Each row of numbers stands for one thing and depends on some of the facts below. Use the named rows to name the rest.

How the things are related:
K699 Φ busko; K696 Φ lodu; K274 Φ lodu
K248 Φ lodu; K355 Φ busko; K124 Φ zades
K782 Φ zugim; K252 Φ rizir; K935 Φ zades
K553 Φ zugim; K822 Φ zugim; K349 Φ busko
K471 Φ zugim; K550 Φ trigrobrum; K199 Φ zugim
K162 Φ busko; K880 Φ rizir; K772 Φ zades
K977 Φ busko; K482 Φ rizir; K580 Φ rizir
K998 Φ zugim; K823 Φ dogrul; K629 Φ zugim
K82 Φ rizir; K848 Φ dogrul; K416 Φ busko
K711 Φ trigrobrum; K750 Φ zugim; K409 Φ rizir
K86 Φ zades; K322 Φ lodu; K240 Φ trigrobrum
K209 Φ zades; K686 Φ busko; K297 Φ zugim
K216 Φ dogrul; K365 Φ lodu; K163 Φ zugim
K577 Φ zugim; K93 Φ trigrobrum; K324 Φ zugim
K66 Φ trigrobrum; K401 Φ rizir; K870 Φ zugim
K701 Φ busko; K599 Φ zugim; K178 Φ rizir
K889 Φ zugim; K800 Φ zugim; K812 Φ busko
K222 Φ zugim; K270 Φ dogrul; K845 Φ dogrul
K978 Φ zades; K741 Φ zugim; K760 Φ zugim
K813 Φ dogrul; K947 Φ zugim; K755 Φ trigrobrum
K439 Φ rizir; K732 Φ zugim; K508 Φ zades
K946 Φ zugim; K438 Φ trigrobrum; K514 Φ zugim
K538 Φ trigrobrum; K636 Φ zugim; K761 Φ lodu
K363 Φ zades; K758 Φ rizir; K714 Φ dogrul
K653 Φ zugim; K326 Φ busko; K548 Φ rizir
K673 Φ lodu; K359 Φ zades; K718 Φ zades
K887 Φ trigrobrum; K852 Φ zugim; K155 Φ rizir
K837 Φ dogrul; K907 Φ zugim; K961 Φ rizir
K549 Φ zugim; K441 Φ dogrul; K354 Φ rizir
K816 Φ rizir; K150 Φ trigrobrum; K665 Φ trigrobrum
K672 Φ zugim; K908 Φ trigrobrum; K749 Φ trigrobrum
K583 Φ lodu; K145 Φ rizir; K796 Φ trigrobrum
K516 Φ zugim; K12 Φ zugim; K857 Φ zades
K447 Φ zugim; K315 Φ lodu; K231 Φ zugim
K626 Φ lodu; K842 Φ zugim; K8 Φ rizir
K63 Φ zades; K293 Φ rizir; K971 Φ dogrul
K656 Φ lodu; K491 Φ trigrobrum; K765 Φ trigrobrum
K144 Φ dogrul; K30 Φ busko; K809 Φ zugim
K916 Φ dogrul; K15 Φ lodu; K390 Φ zugim
K181 Φ trigrobrum; K26 Φ trigrobrum; K832 Φ dogrul
K875 Φ trigrobrum; K73 Φ lodu; K189 Φ dogrul
K795 Φ zades; K717 Φ trigrobrum; K264 Φ zugim
K789 Φ zugim; K609 Φ dogrul; K540 Φ zugim
K201 Φ zugim; K512 Φ trigrobrum; K748 Φ dogrul
K283 Φ zugim; K607 Φ zades; K954 Φ rizir
K881 Φ dogrul; K43 Φ zugim; K905 Φ lodu
K853 Φ busko; K406 Φ rizir; K894 Φ zades
K864 Φ zugim; K696 κ K222; K696 κ K283
K274 κ K209; K274 κ K760; K935 κ K222
K822 κ K977; K822 κ K406; K822 κ K199
K471 κ K842; K471 κ K390; K471 κ K326
K550 κ K732; K550 κ K322; K880 κ K946
K880 κ K714; K482 κ K155; K482 κ K813
K998 κ K686; K823 κ K699; K823 κ K144
K823 κ K73; K629 κ K248; K629 κ K231
K629 κ K155; K629 κ K686; K82 κ K270
K82 κ K701; K82 κ K795; K240 κ K248
K240 κ K750; K297 κ K326; K163 κ K760
K577 κ K222; K324 κ K583; K324 κ K86
K324 κ K409; K401 κ K222; K401 κ K848
K401 κ K447; K870 κ K907; K599 κ K875
K599 κ K199; K800 κ K699; K800 κ K626
K800 κ K905; K812 κ K162; K812 κ K782
K845 κ K755; K845 κ K73; K845 κ K672
K845 κ K832; K947 κ K907; K947 κ K326
K947 κ K782; K439 κ K355; K636 κ K732
K636 κ K231; K636 κ K86; K636 κ K626
K758 κ K216; K758 κ K848; K653 κ K832
K548 κ K538; K548 κ K889; K548 κ K837
K359 κ K508; K718 κ K66; K718 κ K438
K718 κ K447; K887 κ K741; K887 κ K514
K887 κ K905; K961 κ K409; K961 κ K714
K354 κ K857; K354 κ K553; K816 κ K549
K150 κ K626; K150 κ K755; K665 κ K538
K908 κ K717; K908 κ K216; K749 κ K580
K749 κ K971; K145 κ K162; K145 κ K355
K796 κ K416; K796 κ K124; K12 κ K549
K315 κ K512; K315 κ K248; K315 κ K701
K315 κ K889; K315 κ K656; K8 κ K977
K8 κ K761; K63 κ K761; K63 κ K760
K293 κ K609; K293 κ K789; K293 κ K772
K30 κ K93; K809 κ K516; K916 κ K848
K15 κ K365; K15 κ K270; K15 κ K971
K26 κ K889; K26 κ K252; K189 κ K209
K189 κ K491; K540 κ K363; K540 κ K656
K201 κ K512; K201 κ K553; K201 κ K514
K201 κ K686; K748 κ K181; K607 κ K711
K954 κ K907; K954 κ K881; K43 κ K711
K43 κ K264; K853 κ K538; K853 κ K144
K853 κ K209; K853 κ K905; K853 κ K322
K853 κ K837; K894 κ K491; K894 κ K905
K864 κ K512

Some rows with their names:
K163: [-33  36 -12  34   2  24   0  41   8 -97  -6 -29  62 -20 -70  32   3  24
  20 -30  48  13  13  -9  21  19  25  -6  33 -22   5]
K548: [ 38  17   6 -18   7   0  15 -22 -54 -46  17  33 -15  16 -44 -24   0  23
   3   6 -32   9 -10  14  -5  10  15  20 -11 -54  -2]
K837: [ 29 -13  -6  24   0 -13 -18   6   4  30   7  18 -11   6 -12  -8   1  38
 -10  17  -5   6   4  18  -7 -12  -9  12 -15  38  -5]
K880: [-10  -1  10 -11   8  10  15 -16 -31 -29   6   0   1   8  -3  13   3 -31
  11  -7 -20  -7  -6  16  -5  19   1  11  14 -38   4]
K406: [ 24 -39   4 -12   3   6   8  -3 -30   6 -10  17 -17  -6 -16  24  -6 -40
  -3  -6  -3  -3  14  10  -5  13   8  16  16   9   3]
K599: [-18  38  14 -14  -2  11   6  -3   3 -36   4 -21  16  -3   4  10   8 -14
   9 -10  15  -1  -1 -23   0  10   8 -15   2 -39   4]
K701: [ 15 -14   5  20  -2 -16 -13   2  27  24   1   6  -7 -14   6   9   4   9
  -3   8  -3   3   5  -1   0 -12  -2   3 -11  30 -17]
K772: [-10 -43  -7 -20   5  -2  14   7  -4   5 -24  20  -8  -6  16  -3  -3  -6
  -8  12   1  12  -1   1  14  -8   6   9   5  25  15]
K908: [-21  17  -3  11  -1  -3  15  -1 -30  12  45  -5  35   8  26  17  -5  16
   8 -17  -1 -16 -31  20  -2   1 -19  16 -13  24 -13]
K832: [  9 -17   3  25   1  -9 -20   1  17  39   5   3  -5   5  14   6   5  10
  -7  15  -5  -2   4  18  -7  -9 -18   5  -5  46  -3]
K162: [ -6 -21  -1  21  -4  -9 -14  -2  27  31   2 -12  -5  -1  15  24   3   2
  -8   5   7   2   9  -1  -6 -12  -6   1 -10  28  -4]
K864: [ 21  45  23 -15   0  -7  11  -9  10 -44  -4 -16   6 -29  -7 -10   5 -13
  18 -11 -21   0 -14 -30  10   7  18 -16 -12 -61 -29]
K626: [ 24  -8   3  -9   4   2 -21  15  13  17 -16   7  -7  17  25 -34   1  29
 -14  29  -4   7  -4   8 -11 -12 -16  -9  -5  40  20]
K971: [ 11 -20  -1  27   1  -9 -19   4  20  36   1  -2  -4  -1   8   8   2  10
  -6  11  -9  -3   3  17  -8  -9 -15   6  -6  45 -10]
K201: [ 37  45  29 -15   2 -14  13 -12  14 -45  -6 -14  -1 -36  -9 -21   5 -14
  22  -9 -34   0 -19 -32  13   8  16 -20 -13 -70 -40]
K852: [ 21   3  11 -21  -8   6  -1   7   0   2 -12   1  -6 -14  -9  15  -1 -23
  -6  -1  31   4  19 -30  -2   3   9 -11   2   4   4]
K349: [  7 -13   0  21  -3 -11 -14   5  21  28   2   8  -5  -5   6  13   3  11
  -5  10   9   3  11   1  -3 -12  -3   3  -9  33  -6]
K30: [-30  22   4  26   1  -8  -8  -8  19 -10  19  -9  11   7  18   3  10  23
   8   7 -10  -1  -7   4  -2  -6  -8   2 -11 -12  -7]

Rows to name:
No name comes twice in this set of rows, the named rows included.
[ 45  11  12 -24  -5  -3   2   2  -1  -6 -12   9 -12 -21 -22   1  -1  -9
  -5  -3  15   7  10 -31  -1   1  14  -7 -10  -8  -9]	K889
[ 49 -22   2  22  -1 -19  -2  -5  12  43   8  13 -10 -25 -23 -14  -6  -2
   2  -6 -36  -8 -13   7  16  -3 -14  -7   2  19 -43]	K512
[  7  -7  -7 -16 -11  11   3  -3   2  10 -15 -30 -10  -6 -10  25  -7 -29
 -11 -17  26   7  20 -33 -10  -2   9 -12 -12 -14   5]	K782
[  9  16  -4  22   1  -8   3 -16  -5   4  32   5   7   6 -20 -26   1  30
   6  -3 -36  -6 -25  16  11   0 -13  -1  -3 -18 -24]	K26
[ -9  30 -14  42   6  -2 -18   4  -2 -32  28  10  16  27 -34 -19  10  81
   0  19  -4  13  -5  30   0  -5  -8  15  -6   1   6]	K189
[-42  39  -4   0   1 -18  13  19 -39  -2  41  -8  44   3  72  30  -9  37
  16 -11  23 -22 -33  31 -25  -9 -10  53 -48  55 -12]	K916
[ 27 -13  -3  -1   4  -7 -15  22  24  17 -28 -15  -1 -10  15 -30  -6  16
  -3   8 -16   3  -9   5  -5 -14 -11  -7  -8  37  -5]	K656
[-22  19   9  26   5  -3 -14 -11  10   6  25  -7   6  25  27  -7  13  26
   3  20 -22  -3 -13  23  -7  -4 -20   3  -7  -1   2]	K845
[ 14 -28  -3  22  -3  -2  -5  -2   4  52  18   7   4   1  -3   7  -2  -7
  -6  -3  -6  -9  -2  13   7   1 -20  -7  15  37  -8]	K711
[ 14  28   2  15   1  -3  -4 -20 -19   3  44  28   3  28 -23 -36   7  50
  -5  14 -27   0 -20  18   9   2 -13  -5  -3 -17  -4]	K887

Now the same things, written a new way:
Known rows:
K73: [ 17 -10 -11  12  23   2   4   2  35   2   0  -2   0 -18   7 -16   8 -14
  -4 -11   5  11  -3  -3   3   9  -2 -12 -12  22  12  15 -10  22]
K795: [ 13   1  -6   7 -18   2  -3   2  46 -10   3  -7  -3  -6   8  15  -6  -5
  -8  -8 -10  17   5   5  -7  15  -6  15   1   8   8   6  -6   8]
K717: [  3  -6 -10  24  -7   4   5   0  43  -6   5 -12 -20  16  -1   3   1   1
  25   5   5   4  -6  11  -1  29 -17 -35  -4  14 -38  -4 -18   0]
K626: [ 14 -10 -12  11  31   0   6  -1  39   4   0   4   2 -23  10 -12  11 -11
  -9 -13   3   6  -6  -3   7   8  -2 -19 -20  18  14  20 -11  24]
K30: [-20  13 -22   3  40 -10  10   0 -25  19  -5  17 -14  -1 -10   8 -13  -2
  16  -3   4 -22  -6  16  19  14  25  -5   6   3 -16 -32  -2  -8]
K63: [ 22  25  32  30  35  -4 -17  -6   4  33  -8 -46   4  -3 -14   9  -9   2
  54 -25  10   4  12  18   8 -13   2 -13  36  26  22 -88  -4   8]
K875: [  4  -6 -15  24 -13   5   4  -3  45  -9   6 -14 -20  12   0   3   0   2
  19   4   7  -1  -8  12  -2  25 -20 -43   4  14 -39  -2 -10   3]
K870: [-11  10 -33 -26 -32 -22   6   6 -46   2  -9  27  -2  17  14   8  12  51
  12 -20  15  20  -8  -9 -20  16 -17   1  11  17 -29 -33  14 -16]
K322: [ 16  -9  -5  13  23   4   4   2  41   5  -1  -1   1 -23   8 -15   7 -12
  -8 -13   3  11  -1  -4   4  10  -4 -19 -11  20   8  13  -7  22]
K512: [  7   2 -18  27 -31   7   6 -10  39  -9   8  -6 -16  12  -5  -3  -3 -19
 -15   4  -8  -1   5  11  -6  34 -22 -47  -3  12 -46   3   4  15]
K864: [ -5  18 -23   5 -32 -12   5 -20 -38  17  -2  28   4  13 -11   2   6  -9
 -34 -18  -6  19  14   3   4  14  11 -11 -31  -4  -5 -18  11   9]
K809: [ -8   9 -15   0 -10 -15   3 -12 -34  19  -5  17  -1  16  -4   9   8  17
   3 -18  11  17   0   3   8   2  13  -8 -23  -2   3 -25  -6  -4]
K438: [  4  -7 -12  23 -12   6   4  -3  44  -9   6 -14 -20  13   0   3   0   3
  19   5   6   0  -7  12  -2  25 -18 -42   3  13 -40  -3 -11   2]
K822: [ -6  11 -14   5  -5 -16   2 -10 -36  20  -4  10  -3  20  -9   8   6  16
  12 -18  14  19  -1   4   9   0  15  -7 -19   2   8 -32 -10  -3]
K653: [-10   8 -19  -1  -2 -17   4 -14 -35  18  -4  17  -1  15  -4  11  10  18
   6 -19  12  15  -3   3  10   0  14 -10 -29  -3   7 -23  -9  -4]
K848: [  4  -3  24  13  28   3  -2  14  48   8  -8   0 -18   8  -9  23  -5 -13
  46  12 -19   7   3  20  -4  41  26  50 -16  13  11   2 -37 -22]
K163: [  2  21  29  31   3 -11  -8  -2 -22  41  -9 -31  -4  15 -19   4 -11  24
  41 -24  25  20  12   4  16 -17   8 -26  24  14   3 -82  -8  -3]
K8: [  9   9  30  27  44 -26  -2 -10 -32  39 -10  -4   4 -11 -19  -8   1   6
  17 -17   9 -14  -1   1  -6  -3  19   6   7  43  10  -4  -2  16]

Rows to name:
No name comes twice in this set of rows, the named rows included.
[ 12   0  -9   6 -15   2  -2   0  47  -9   3  -6  -2  -7   9  18  -4  -4
  -7 -10  -9  15   3   5  -4  14  -7  13  -5   6  12   9  -7   8]	K86
[  1   3   0  -7  16 -32   5   2 -42  16 -14  26   5 -15   6  -6  12  36
   6 -18   5 -14 -12  -9 -33  17  -7  14  20  51 -23  11  18   2]	K954
[-16   5 -19  11  -6   1  14  17  28  -4   2   9 -21  -1  -5   8 -28  -9
 -11   9  -6  -6   2   4  10  27  11  13  15   2 -30   9  -4  -5]	K701
[ -1   7  -3  15  39  -5   2 -14 -12  22  -4   3 -13  25 -12   3  20  -2
  62  -3  10  -6  -8  25   8  29   6 -37 -33  15 -20 -47 -32  -9]	K908
[ -4  19 -27   5 -34 -14   5 -22 -44  16   0  27   4  16 -11   1   6 -13
 -39 -18  -7  18  14   5   4  14  13  -9 -36  -4  -1 -15   9  13]	K629
[ 10  12 -10  -2  22  -8  -5 -17  -7  13  -5   4   6  -5   1  16   8  -2
  14 -21  -5   0   1  17   1   7   5  -1  -9   9  22 -33  -1   6]	K359
[  8   1 -19  17  58 -40   1 -26 -54  22   3   3   3  -4 -13  -1  11   3
  13 -19  23 -28 -29  11   1 -24  33  12 -14  37  43  35  -9  27]	K816
[  0   0  51  14  68 -22   0  -2 -44  51 -19  28  -2   9 -27  -4  22  -2
  55  -3   1   7   2   8  -3  30  56  48 -57  32  26   5 -52 -15]	K758
[-11   9 -30 -20 -27 -20   6   3 -45   5  -8  25  -2  18  11   8  11  45
  12 -19  14  21  -7  -6 -15  13 -11   1   4  14 -23 -32  10 -15]	K297
[ 10 -11  -2  12  33   4   7  -3  52  11  -4   7   4 -37  14 -10   9  -5
 -17 -18   0   0  -1  -7  13   6  -8 -37 -21  11   9  12  -5  21]	K905
[ 10  13 -13  -2  26 -10  -5 -17 -11  13  -4   3   6  -2   0  15  11  -4
  18 -21  -2   0  -2  18   2   6   8   2 -16  10  27 -33  -5   7]	K607
[ -1  -5  -5  23  -8   8   7  -7  60   0   1  -3 -15  -4   5   6   1   7
  -1  -1  -2  -9  -1   7   4  25 -28 -67  -3   3 -47  -6  -4   2]	K538
[ -7  -3 -14   7 -43  -6   7   4  22  -1   2   9  -9  11   4  12  -4  17
 -19  -7   5  30   3  -9   5   9   0   1 -17  -6  -6  16 -12  -3]	K732
[  4   5   9  11  41 -30   3 -13 -39  30  -9  17   5 -12 -10  -4  11   9
   4 -16   5 -18  -8   1  -9   4  19  12 -11  38  11  18  -3  13]	K439
[ -8  -2 -27 -14 -67 -11   8  22   8 -17  -1  15 -10  15  18  10  -3  46
  -7  -8  10  36  -4 -19 -23  22 -25  15  19  14 -36   7   6 -15]	K907

